Each row has a hidden value; after the row comes its grade, the name of the range that the value falls in. Each part has its own.
[ -85  -71  -78  274   34  -72   29  -37 -219  107  110   32    7   -4
  201  338 -225  131   86 -146   63   28   16  139 -180   54 -147   88
 -191   -3  121  -59  229  -21 -334  155  -77   67    1   -4   25   26
 -106]	[36]
[  57   36 -161  -42  185   22 -266 -268 -139 -104  120  168  -22  -31
  131  125  -75   12   72  102   41  -60  235  -40 -211 -104  -83   52
 -119 -436  -21  136  182  219 -207   44 -180    8  -29 -169   70  158
  -48]	[36]
[  15   80 -285  -88  217  -23 -332 -296 -131  -51  169  178  -11   13
  193   12 -154  -17   87  118   -5  -44  294  -13 -237 -148  -60   79
 -235 -335  -51  132  110  262 -166   92 -135  -33  -20 -187   56  216
   54]	[37]
[   1   85  -18  -24  -22   80   88  -41   40  -61 -102  111   51   55
  -20   48   40  -16  -84   28 -139   42  126  150  -33   43   65   -6
  -43   76   73  -61   61  -98   22   84 -151  -28  193   13  -95   13
   98]	[48]
[ -40  143 -125  -14  170  -88 -241 -246  -76  129   34  103  -64  166
  163  -97 -138    9  167   24   90  -18  208   87 -213  -75   38   60
 -158  -98 -137    9  161  152 -110   55  -57 -249   21 -201  -24  142
  190]	[32]
[-173   84  -88  -73    9  120   78 -177  128  -40   58   45  -10   89
  -45   12  -47 -152  117   32 -182  196 -139 -104   44   46  -89  -29
 -159   -2   48   90  102  -68  -64   24   82 -108  -54  -13 -107  -20
  -79]	[32]
[ 335  159   19   99  -18 -162    1   99 -157   -6 -128  -58  167  -73
 -165   35  181  116   41   41  298 -129  171    9  -70   45  145  170
  107  -98 -166 -204   44  -42 -138    0 -104  110  124    3   37   51
   36]	[36]
[  22   70 -119  -19  137    5 -168 -199  -85  -57  104  130   -8   -2
  103   58  -65   -4   69   67    6  -50  194  -38 -163  -84  -63   29
 -112 -263  -14   84  126  155 -139   86 -120  -17  -22 -148   44  117
   14]	[31]
[ -54  191  -21   60  -53  -19  155   54    8   83 -102  -49  -45   96
  -17  -86  -16  -16   43 -104  -18   45  -50   40    3  109  107  -17
   13  170  -30  -21   23 -246  -48  -72   45   -6  -40   30  -60   19
   -4]	[32]
[  51  -64   50  142  -81 -102   62 -115  -71   30  -91  110   -8  247
   47  101  -75  -28   -3  141    6  -16   22   44 -111  -33  144 -123
  -26   -6 -104  -57  158  -93  -93   59  -43 -138   23  -51   28   94
   33]	[33]
[  -1   62   33  179   31  -74   32 -107   -7   58  181    8 -216  145
  300  -50 -304   30  -25   97   19 -156   92 -306 -205 -145   92 -306
   49  -32  -10  -69  172 -120  -19  140  -57  -50 -393 -197  260  101
   60]	[32]
[-278  147   10 -123   35  228  116 -182  202 -107   16  147 -202  150
   72 -151  -67 -202   53  -39 -346  117  -70  -86   13  -11  -41 -241
  -35   -2   95  273   45  -54  109    4   50 -156 -125 -134  -42  -25
   31]	[37]
[-164  108  -97 -101    9  137   71 -213  196  -58   86   22  -10  115
  -44  -25  -75 -194   92   89 -203  193 -132 -177   62   10  -56  -90
 -165   -9   40   62  113  -96  -26   45   85 -135 -121  -21  -84  -10
  -90]	[37]
[ -70  135  -11  -26  117   76  -41 -140   25   58   22   60 -145   35
  131  -20  -97   82   64  -18   11   54   87  -29 -148   45  -11   13
    7  -20   54  -74  205  -42  -22    8 -143 -139    6 -121  -35  -14
  156]	[37]
[  11  105  -88   41   59 -129 -117 -157  -81   75  -15   89   34  184
   49  -70  -57  -61  137   40   49  -36  142   89 -123  -78   72   20
 -153  -44 -167   36   64  104 -114   85   28 -170   29 -132  -12  142
  107]	[31]
[ -54  159 -187  -48  223 -123 -346 -327  -77  175   53  128  -78  231
  221 -162 -203   -3  215   52  111   -4  267  123 -264 -125   68   78
 -237  -88 -194   -3  179  234 -101   86  -45 -361   41 -255  -29  182
  287]	[48]
[-167   78 -120 -112    2  102   63 -120   25  -21  -74   78   83   33
 -192   68  118 -117  210  -63 -130  283 -187  101   84  170 -140  206
 -184   -2   12  148   50   -5 -156  -88  111  -79  196   63 -263  -45
  -86]	[31]
[  69  189   76  -33    6   34   60  -15   10  -85 -132   62  -30   36
 -107 -112  155  -50   69  -21    8  -44   61  -19  -14   25   84  -36
  121 -103  -88   95    9  -20    6  -60  -18  -29   27  -92   -5    9
   49]	[36]
[ -43   66  214   58   10  199  199  -14   69  -19  -69    4 -198  -63
   31  164   12  160  -15  -72   22   89  -91 -108  -70  186  -46  -54
  244  -30  191 -144  308 -252  -20  -81 -220  -31   -3  -29  -33 -184
   13]	[33]
[-243   54   -4  -17    2  186  109 -228  168  -99   48   69  -79  162
   19   67 -106 -223   94  -17 -252  166 -155  -70   40    2  -90 -203
 -143  -90   81  198  177  -73  -76   44   77 -153 -154  -56  -47  -34
 -187]	[33]
[  44   99  125  106 -143   94  326  138   50 -140 -104  -38   42  -44
 -157  105  126  -47  -53  -73  -88   16 -110  -63   97  115   28 -104
  126   39   89   -2   23 -259  -39    3   -7  170  -31   87   12  -94
 -172]	[33]
[-225   86  -75  -67   26  163   90 -186  158  -61   82   92 -100  119
   74  -28 -137 -155   64    7 -264  162  -81  -95   -2   -4  -63 -144
 -147   40  105  123   98  -65    8   81   45 -124  -99  -68  -46  -18
   -6]	[48]
[  19   85   38   25  -29   60   88  -39   15  -58 -118   84   63   59
  -54   86   78  -27  -54   -1  -80   -2  102  146  -14   41   52  -21
  -12   -5   39  -20   88  -95  -45   57 -129  -19  137    7  -80   20
    0]	[49]
[ -18  152 -203  -54   55   14  -48  -97  -26  -18   19   50  -28   44
   73  -56  -96  -37   26   18  -58   43   98   -8  -82   -1   65   16
 -114  -34  -12   52   30  -64  -83  -15  -36   31  -39  -29   -5  115
    4]	[41]
[   0  122   81   54  -12  113  166   36   19  -91  -30    7  -38  -76
  -40   86   61   22    1  -87  -39    4  -13  -63   -4   87  -38  -42
   99  -57  108   15   96 -136  -62    2  -85  101  -34  -11    8  -69
  -80]	[36]
[ -91   84   72  -42  109  168   41 -126   66   58   15   66 -261  -19
  163   43 -113  189   34   -5   14  131    1 -126 -170  129  -36    7
  136   25  165 -172  301 -139   29  -45 -230 -144   24 -110  -44 -122
  222]	[41]
[  58   14   38  146  -38  -68  147   88 -172  -75   40   75  -44  -70
   -8   55   40   38  123  -58   30  -58  -59 -163  -80   22  -76   -1
   80  -86  -17  132  -33   37 -129   29   70  176  -71  -82  129   -7
  -19]	[49]
[  23  160   27  -90  -43  168  104  -31  120 -122 -245   85  221   27
 -217  112  239  -87 -134  -25 -172   61  173  368  101  105   70   65
  -65   37   93  -59   62 -133    2   62 -213  -34  367  112 -256  -13
  -25]	[49]
[  19  105 -128   25   33 -127  -76 -117  -72   26   12   95   59  154
   29 -102  -51  -93  129   52   -7  -25  124   44  -98  -90   64   13
 -173   -7 -156   63  -16  117  -77  116   74 -108   28 -116   14  135
  116]	[37]
[  65  292  -20 -203  -17  160   85 -191  404 -207   69  -63   37  123
 -146 -274   20 -306  -46  264 -183   21   39 -417  140 -146  174 -315
   -5  -54  -60  -43   20 -152  206  121   49 -132 -287  -84   70   15
  -26]	[41]
[ -27  153  -37   49   55  -18   16  -83    4   11  105  -21  -74   32
   53  -66  -87  -38  140  -15   33  -11  -11 -206  -68  -26  -25  -59
  -27  -75  -43   43   84  -18  -92   38   63  -25 -209 -119   81   29
  -22]	[31]
[ 265  180   18  111   23 -153   -1  141 -193   23  -96   -1   71  -93
  -32  -34  120  172   13  -41  234 -182  251   58 -143   31  119  143
  130  -26 -104 -154  -10   -2  -71   31 -142  131  129  -62   69   57
  167]	[32]
[ -14   97 -180  -51   81   28  -82 -138  -50  -23   52   86  -51   18
  102    9 -102    7   15   59  -47   37  108  -36 -125   -3   14   31
  -96 -109   15   38   90  -30  -95  -12 -101   23  -25  -52   -2  111
   12]	[48]
[ 119  261   84  -92  -25  101   75 -123  247 -189  -61  -47   63  105
 -193 -163  131 -237   -3  142  -54  -50   60 -216  103  -84  159 -233
   73 -169 -119   14   60  -99   89   40   15 -104 -168  -81   51    8
  -94]	[33]
[   6  251   -3   -1   41   53   12 -239  295  -58  221 -152  -50  155
   43 -168 -190 -236   38  186  -25  -65   10 -492   32 -194   99 -367
  -52 -139  -77  -65  179 -151   19  159   81 -153 -550 -154  190   63
 -160]	[49]
[  41   81 -124    8  233  -77 -347 -302 -166   -4  103  166  -27   73
  173   20 -109    2  203   37  138  -98  292   56 -269 -159  -58   64
 -171 -384 -140  127  193  363 -206  113 -100 -171    3 -275   81  160
   94]	[33]
[  70  132   77  144   21  -31   39  -67   21  -19   68   -9  -89   96
  143  -28 -133  -14  -33   41   41 -172  149 -163 -121 -119  109 -246
   64  -88  -27  -55  143  -90  -30  138  -84  -28 -261 -151  192   72
   -2]	[36]
[ -13  223  -67   61 -140    4  251  135   42  -33 -126  -96   79   61
 -135  -63   60 -135  -47 -104 -115   13  -70   44  130   98  142  -76
  -18  149  -18   65  -98 -340  -68  -71   99  168  -99  138  -46   61
 -215]	[31]
[ -48   -8  -98  174   57  -95   13   63 -298  119   -4  120  -60  -53
  185  160 -113  221  110 -194   71   27   83  225 -232  114  -92  216
  -83   94   76  -16   77   48 -211   49  -94   90  201  -40  -20   18
  159]	[48]
[ -10  243  -16  -19   74   89   36   -9   30  -69   -1  -18   26  -92
  -69  -29   85  -33   98 -141   -3   -3   72   -4    5   50  -63   50
  -10  -93   35   68   41   -1  -81   24  -25   51  -15  -56  -29  -32
  -52]	[49]
[-448    0  -98    7   66  233  104 -249  141  -15  182  157 -231  164
  292   76 -345 -145   73 -115 -399  217 -122  -14  -74  -12 -185 -230
 -257   93  259  226  181  -48  -48  152   38 -160 -170 -106  -33  -34
  -33]	[41]
[ -24   67  208   77  -66  104  271   57   73  -15  -77   19  -87   -8
  -56   66   73   72   12  -47  -37   63 -104  -96   -3  138  -18  -59
  178  118  113 -120  139 -197   37   21  -78  -31   44  -20  -39 -161
   88]	[31]
[-167  -32  -36  191   31   12   59  -77 -134   48   57   79  -64   53
  166  234 -178   34  112 -165  -46   68  -39  131 -132   55 -139    2
 -153  -25  108   86  194   -8 -250   90  -20   -6  -14  -43   -2   -1
  -99]	[33]
[ -84  122  -23  -30    0   95   70 -162  132  -67   25    0   14   98
  -79   10  -11 -167  104   36  -98  109  -94 -120   55    7  -24  -90
  -96  -83   -9   72  125  -77  -82   29   69 -102 -119  -32  -44   -6
 -139]	[36]
[ 135   76   34  186   24 -129   19  118 -278   51 -107   67    2  -62
   49  100   58  193   67 -152  192 -127  167  184 -182   73   27  150
   82  -41  -39  -32   52   27 -180    9 -125  119  159  -61   40   39
  100]	[36]

New part:
[  29   78   77  -19   -9   63 -144  -99  167   53   30  -49   11  -51
   16 -133  -59  153  217   33 -148    1  -41 -252   11  114 -233   59
  -79 -170  -39  -46   13 -118    2 -105   14  170   22    9   82  -95
  165]	(49)
[ -12  126   83  -51 -123   49 -274   55   -3  242  -81  -57  -86  144
 -139 -155  -61  105   -8  183  -17  122  176  -91 -129  -70  -62   16
  -48  -84  -18 -115 -281 -162  -90    7   51  111 -107  158  -84 -174
  -28]	(63)
[ -77  -16 -126   31 -162  -18  -31  -16 -113   53  -46 -136  -88  169
   68  -15  -40 -120 -125    1   88 -106  197   14  -84 -140  225 -116
  114  -27  -87   91  -63   72  -95  -29   76 -144  -91  -17  132   43
 -110]	(47)
[  58 -115  207   95 -173 -214   37  128  -68    6 -116  -59  -64  202
   86  164   61 -201 -117  -57  160  -46  178  248  -82 -200  286  -46
  213   93   84   60 -250  121  -28    5  -38 -267   -3  -41    9   59
 -182]	(57)
[-361  -17  171  123  -96  -91   77  127   44  -58   37 -121   -9  302
   99  102  -22  -54  -61  -45   35 -107  -30  -29   57  292  140  282
   45 -123  -16  103   21  162   25  -35   78  -86  120   52  162   15
   62]	(58)
[ 359   55 -100 -103  107  128 -154 -164   96  -53   43   -7   41 -256
  -53 -187   34   91  208  -34 -128  -33  -54 -257  110  -74 -226  -50
  -81   -4   37  -10   43  -95   58    1  -62  152    8  -18  -54  -16
   60]	(58)
[-197   12  153  103   47  -22  -33  127  186  -69  -87 -153  -26  268
   50  127  -89  -57   56   95   52  -22  -48   23   60   10  195  132
 -130  -44   56  -52   -7   62  -85  -17   86  -37   76    3   98   22
   62]	(58)
[ 142  120  412  127  124 -117  -28   35  179  -56 -213   74  157   81
  132  183   11 -192  135   85  -60   17  -46  151  -53 -347   74  -71
   29   94   41 -114   40 -124 -127  -56   75  -15   61   28   92  -88
   89]	(63)
[ 154   69  165  110   -1   36 -110   -8   71   85 -128 -119   43   91
  -18   86  -51  -25   81   86  -15   35   13   76   51 -238   -3   17
  -45  -80  128  -79  -67  -38  -75   -8   78   52   34   33  -29  -33
  -25]	(58)
[  21   13 -221   46   20  128 -180    4   29   42  101 -163  -53  151
  -37  -54 -128   -5   73   47   35   38   24 -199  100  -70  -69   38
 -151  -59   69   78 -111   56   49  -66   85  -21 -216  -90   18  -20
   11]	(57)
[ -10   22 -359  -43   92  240 -107 -104   90  -45  187 -148   -1   14
  -91 -196  -72   87   33  -11 -135 -129 -103 -380  201  131 -109  116
 -146  -54  -94  120  156   50  117  -45   43   29 -181  -30  130   -5
  115]	(47)
[-348   62   94  121 -148 -101   55  -42   11  -19  145  -22   27  204
  240  -14  -18  -67  -49 -140  -55 -185   -7 -167  -31  318  -61  184
  112 -128 -114  198   74   70   47 -184  117   12   30  -39  306  -71
  205]	(63)
[-124  -18  114   98 -112  -57   75   29  -86  -37   42 -110   26  135
   85   83   27  -59  -24 -105   16  -94   12   -6   88  168   36  204
  129 -144   29  131   22  163   62    4   38  -73  136   49   75   42
  -34]	(58)
[ 280   56  335  176  -11    6 -126   -3  176  157 -215 -108   95   85
  -51  152  -61    6  141  125  -47   86  -25  154   36 -350  -40  -14
  -39 -101  188 -157  -99  -92  -98  -44   78   64   36   32  -61  -61
  -15]	(57)
[ 121  -22 -174   55  157  133   27 -151  132 -154  101 -162   29   -3
  101   39  -28  -86   43  -88 -145 -225 -124  -64  241 -142    4   51
  -63   75    3   96  175   71   90  -91  -17  -77 -101 -193  235   55
  108]	(52)
[  29   26   -1   67  -11   16   55 -159  -11  -64   79  -64   80  -38
  180   19   -5  -66  105 -123 -136 -149  -29 -111   78    4 -117   31
  115 -111  -82  131  174   42   58 -120   29  -36    7  -77  232    1
   91]	(52)
[ 231  -53  -98  -79  122   97   12 -129   94 -137  170  -11   72 -183
  -19 -115   84   40  107 -138 -241 -160 -133 -240  208   74 -191  114
   59   58  -88  112  141   22  229  -41 -152  -81 -103  -58  123  -12
   95]	(52)
[ 149   39  -16 -108   87  163 -163   59  -26   69  -25  -84   12   -2
 -222  -85  -22   89  114  156 -136  130   36 -130   97 -103  -93   97
  -23  -61  -67  -85  -67  -54   66  110  -68  -74 -144  181  -98  -91
 -104]	(52)
[-167   38   54   50   27  230 -126  142  175  149  -93 -293  -23  303
 -316    2 -116  190  -68  249 -108   19  -87  -41  200   80  121  332
 -190 -174    5 -153    6   26  -29  109   74   21  -20  242  -25  -52
  -21]	(47)
[   2   49  -77   26   55   81   -4  -84  -40 -103  135  -75   75  -29
   81  -30  -10  -19  138  -95  -84  -68  -73 -221  163  131 -165  146
    2 -131   -9  138  148   88  107  -28   41   25   41   -6   93   10
   68]	(63)
[ 109   86   -8 -120  -14  101 -157 -108   58   78  -38  -41  -27 -101
  -62 -190  -11  124  108   79 -158  -18   68 -179  -35  -38 -114  -40
   -8  -79 -126  -85   -7 -158  -43  -11  -38  103  -25   89   46  -93
   42]	(52)
[ -36   47 -187  -28  -59  166 -300   44  -23  175  -91 -299 -210  191
  -97  -54 -227   92  145  247  125  191  216  -64  -26 -216   52  -78
 -230 -202   82 -133 -276  -33 -165   24   87   45 -121   -6  -90   -6
 -138]	(49)
[ -23  -93   27   49 -168  -44 -108   85  -51  100   -9 -204 -154  190
   13   58  -88   10   69   29  126   84  173   37  -13  -46   53   36
   18 -142  110   15 -305   99    1  -29  -20 -128  -58  -69  -34   30
 -140]	(49)
[ 256 -142  -50    9  -47  -23 -101   50   68   22  -26 -110  -88   72
  -72   11   -1  -49    3   -2   68   -7   88   27   34 -242  121  -87
   26  112   95   24 -237   61   49  -17  -90 -204 -191 -116  -45   48
 -128]	(47)
[-438  -94 -346  -99  -98   60   96  -27 -130 -173  425 -107  -77   68
   91 -219   11   84  -13 -244  -92 -213  -40 -514  166  734 -143  361
   98 -193 -253  365  158  265  301  -65  -56 -135  -56  -20  264   43
  116]	(52)
[ 285   24    9  -18  168  148  -53  -50   43  -70   37  -80   99 -104
 -101    0   39   24  141   -5 -165  -13 -114  -86  248 -105 -150  146
  -30   -7   67   -3   75   16  135   68  -72  -14  -12   47  -47  -14
  -15]	(49)
[ 172  -54   29  -74  -20   28  -42  -53   75   -7   68  -47  -30  -67
  -70 -109   91   76  -15  -75 -150 -129  -10  -84  102   51  -70  118
   74   58  -21   26  -75  -13  137   -4 -156  -46  -44   -2   36  -36
   18]	(49)
[ -24  -26 -133 -141  -61    6    9 -103  -43 -103  173    2  -48 -114
   53 -216  101   46  -12 -165 -114 -196   31 -270   40  278  -80   91
  124    2 -160  157   49   38  137  -20 -115  -25   11    1  135    0
   62]	(49)
[ 109 -107 -105 -140   45   17  -85   89   77  -86  176   63    0  -41
 -163 -205   83   70   54  -61  -85   -7  -53 -359   86  224 -101  127
   43  100 -103  123  -74   51  243   19 -152 -164 -211   46  -33  -43
   16]	(47)
[  24  -99  231   87   82  -44   64   98  196 -101   -9  -94   45  139
    6  162   20  -47   59  -16 -105  -72 -125   65  165   -6   78  205
   34   45   30   -1    6   88  115  -31  -90 -204  -23  -34  116    5
   41]	(52)
[ -44    5 -137  -22  -22  152 -102    5   69   70   -3 -179  -54  140
 -151 -103  -52   74  -87   90  -73  -87   16 -123   89    0  101   91
  -60  -42  -79   -8    7   17   -7   25   29  -36 -115   81   69  -17
  -15]	(47)
[ 121    7   -7  109    5   94  -96  -40   97   42  -77 -222  -17   98
  -14   76  -95   -1   83   58   18  -22   -5   32  122 -200   47   13
 -112 -104  143  -41  -30   38  -63  -20   75   27   17  -55   10   50
  -32]	(57)
[ 237  -26   72   50   68   18  -74  -28  154  -12    7  -67    9   41
   -5   37   20  -51   20  -20  -93  -81  -43   41  115 -218  -21   40
  -17  135   96   -3 -110  -22   79  -66  -69  -71 -132 -114   55  -42
   44]	(49)
[ 343    4 -159  -13   86  130 -136  -21 -119   -8 -136 -148   23  -63
  -68   49  -85  -94  231  123   83  163  119  -23   60 -453   57 -227
  -29  -89   63  -39   -6   40  -91  104   48 -120  -81   23 -131   94
 -245]	(47)
[-146  -13   -5  116   20    5  -56   28  115  -38  -40 -202  -63  228
  157  136 -176  -91  165   80   57   13   35  -11   17 -134  115  -29
 -107 -113   15   -4  -19   62  -93 -120   99 -106  -69 -146  187   37
   41]	(52)
[ 456   12  180  -54   45  -27 -256   98   92  121 -288   27   -4  -22
 -165    4  -19  -51  175  235   56  241  164   90 -147 -577   98 -306
   -9  117   71 -222 -282 -183 -150   68  -44  -99 -164   77 -214  -67
 -188]	(47)
[ 189  -15   45  -50   63  -38  -45  -48   76 -145   49   43   50 -160
   70  -69   47   -5  245  -91  -34   -7  -48 -222   49   59 -136  -14
   14  -23   20   57   37    7   75  -23  -62   14   74  -38   -3   27
   53]	(58)
[ -71  -36  -39   65  -65   46  111  -89   38  -52   90 -124   47   70
   27  -24   60  -11 -147 -141 -132 -291  -84  -83  162  174   64  194
  119  -40  -87  155  190  128  100  -37    7  -66   39   15  215   42
   66]	(47)
[ 405   39  115  -47 -105   50 -220 -133    0  223 -111  -50  -10 -168
  -75 -101  -29  128  224   82 -114  132  154  -46  -82 -295 -245 -168
   69 -150   27 -126 -200 -185  -40  -46  -64   73  -80   29  -97 -101
  -84]	(52)
[-275   66   23   -4  -88  -61  -27    6   33  -43   62   22   12  108
  117 -120  -22  -12   43  -33  -17  -79   23 -285  -93  284   -4   60
   45 -118 -177  111   91   11  -23  -86   99   27   35   66  186  -49
  139]	(57)
[-149  -67    3  -80  -16  -84   49  -16  173 -206  165   33  -30  -35
   98 -161   89   48   40 -177  -71 -221 -101 -313   51  442  -11  165
   29   31 -115  143   94   69  131  -70  -93   -2  104  -43  179   28
  193]	(58)
[ 138  -54 -251  -69  134   86  123 -172   12 -293  301   33  131 -230
   64 -162  148  -30   44 -302 -191 -295 -211 -388  285  304 -180  180
   94   65 -106  301  331  160  301  -24  -98  -57    3  -68  170   77
  140]	(57)
